Below are the code and all the weights of a small trained network. Each question names an input and a class and asks about switching units off, where a switched-off unit gives its printed mean instead of its output.

import numpy as np


def w(rows, s, z=0):
    codes = np.array(rows[::2]) - 128.0
    scale = np.full(codes.shape[1], s)
    scale[-1] = z or s
    return codes * scale


def norm(h):
    return h / np.sqrt((h * h).mean(-1, keepdims=True) + 1e-5)


def f(y):
    return np.maximum(y, 0)


def log_softmax(a):
    a = a - a.max(-1, keepdims=True)
    return a - np.log(np.exp(a).sum(-1, keepdims=True))


def net(x, mask):
    res = np.array(x, float).reshape(1, 4) / 4 @ E
    u = 0
    for l in range(2):
        y = f(norm(res) @ A[l][:, :-1].T + A[l][:, -1])
        res = res + np.where(mask[u : u + 3], y, B[l][:, -1]) @ B[l][:, :-1]
        u += 3
    return log_softmax(norm(res)[-1] @ U[:, :-1].T + U[:, -1])


A, B = {}, {}
E = w([
[124,66,131,133,113,143,121],'x0',
[191,108,186,124,73,100,228],'x1',
[194,97,140,126,163,99,102],'x2',
[170,80,6,54,103,1,102],'x3',
],0.0087)
A[0] = w([
[41,124,107,51,4,184,127,87],'0.n1',
[99,139,87,249,154,58,86,251],'0.n2',
[169,1,155,159,215,105,123,155],'0.n3',
],0.0095,0.002)
B[0] = w([
[168,211,215,124,96,45,9,253],'0.n1',
[73,161,132,145,99,180,69,236],'0.n2',
[113,248,145,140,131,99,112,249],'0.n3',
],0.013,0.0047)
A[1] = w([
[89,28,34,70,93,31,92,48],'1.n1',
[206,129,139,153,12,95,254,73],'1.n2',
[132,88,90,49,91,56,102,4],'1.n3',
],0.0093,0.0023)
B[1] = w([
[41,7,149,198,85,122,176,226],'1.n1',
[92,127,98,101,38,156,60,254],'1.n2',
[110,121,156,203,155,126,93,220],'1.n3',
],0.014,0.005)
U = w([
[92,78,173,225,114,173,149,250],'0',
[131,179,115,146,83,116,84,193],'1',
[121,122,80,113,64,184,75,221],'2',
[180,197,156,148,124,49,60,62],'3',
[175,124,127,127,161,112,98,39],'4',
[190,63,47,105,160,138,213,2],'5',
[248,67,57,53,195,102,185,2],'6',
],0.011,0.0052)

Each question gives the input, the list of numbers given to net, and the class t.
The units are the neurons (one row each of A and B). Each row of codes is followed by its name. A weight is (code - 128) times the scale printed after its matrix; where a second scale follows, it is the last column's (A, B and U).
mask holds one flag per neuron, layer by layer. A switched-off neuron (its flag False) gives its mean, the last column of its row in B, instead of its output. The means were averaged over made-up inputs and are rounded, as every weight is.
A unit's drop is (log p(t) with every unit on - log p(t) with that unit switched off) / (log p(t) with every unit on - log p(t) with every unit switched off).
The circuit of an input: a set's keep is (log p(t) with only the set's units on - log p(t) with every unit switched off) / (log p(t) with every unit on - log p(t) with every unit switched off). Starting from all 6 units, units are removed one at a time, each time the one whose removal leaves the highest keep (on an exact tie, the one counted first), for as long as the keep stays at least 0.8.
units of the circuit, in order: the units of the circuit, biggest drop first
most important unit: the unit with the biggest drop
top k neurons: the k neurons with the biggest drops, biggest first
k most important neurons of layer l: the k neurons of layer l with the biggest drops, biggest first
drop of u: that unit's drop, to one decimal
input [1,6,2,0], class 2: units of the circuit, in order => 1.n2, 0.n1
input [1,8,-3,-7], class 2: most important unit => 1.n2
input [-1,-3,-4,0], class 3: top 3 neurons => 0.n1, 1.n2, 1.n1
input [-2,-5,2,5], class 0: units of the circuit, in order => 1.n1, 0.n1
input [2,-4,-6,6], class 0: top 2 neurons => 1.n1, 0.n3
input [-4,-8,-3,8], class 0: units of the circuit, in order => 1.n1, 0.n3
input [2,5,3,-1], class 2: top 4 neurons => 1.n2, 0.n1, 0.n2, 1.n3
input [-1,7,5,8], class 0: top 3 neurons => 1.n1, 0.n1, 1.n3
input [-3,-1,2,4], class 0: units of the circuit, in order => 0.n1, 1.n1
input [-5,-5,-2,6], class 0: units of the circuit, in order => 1.n1, 0.n3
input [6,7,-1,-5], class 2: 2 most important neurons of layer 1 => 1.n2, 1.n1
input [2,0,8,-6], class 3: top 2 neurons => 0.n3, 1.n1
input [7,-1,-8,8], class 0: top 3 neurons => 1.n1, 0.n3, 1.n3
input [3,-4,5,5], class 0: top 2 neurons => 0.n1, 1.n1
input [5,3,-7,-4], class 3: most important neuron of layer 1 => 1.n1
input [-6,-1,-8,-3], class 3: units of the circuit, in order => 0.n1, 1.n1
input [-3,8,0,-7], class 2: top 2 neurons => 1.n2, 1.n1
input [-5,8,1,7], class 2: top 2 neurons => 1.n2, 0.n1
input [6,-1,8,-4], class 3: 2 most important neurons of layer 0 => 0.n3, 0.n2
input [-6,8,-8,-1], class 2: units of the circuit, in order => 1.n2
input [7,2,-4,7], class 0: top 2 neurons => 1.n1, 1.n3
input [-3,-2,-7,4], class 3: top 2 neurons => 0.n1, 1.n2
input [-5,6,0,0], class 2: top 3 neurons => 1.n2, 0.n1, 0.n3
input [4,1,4,7], class 0: drop of 1.n1 => 0.6
input [5,0,0,6], class 0: drop of 1.n1 => 0.5
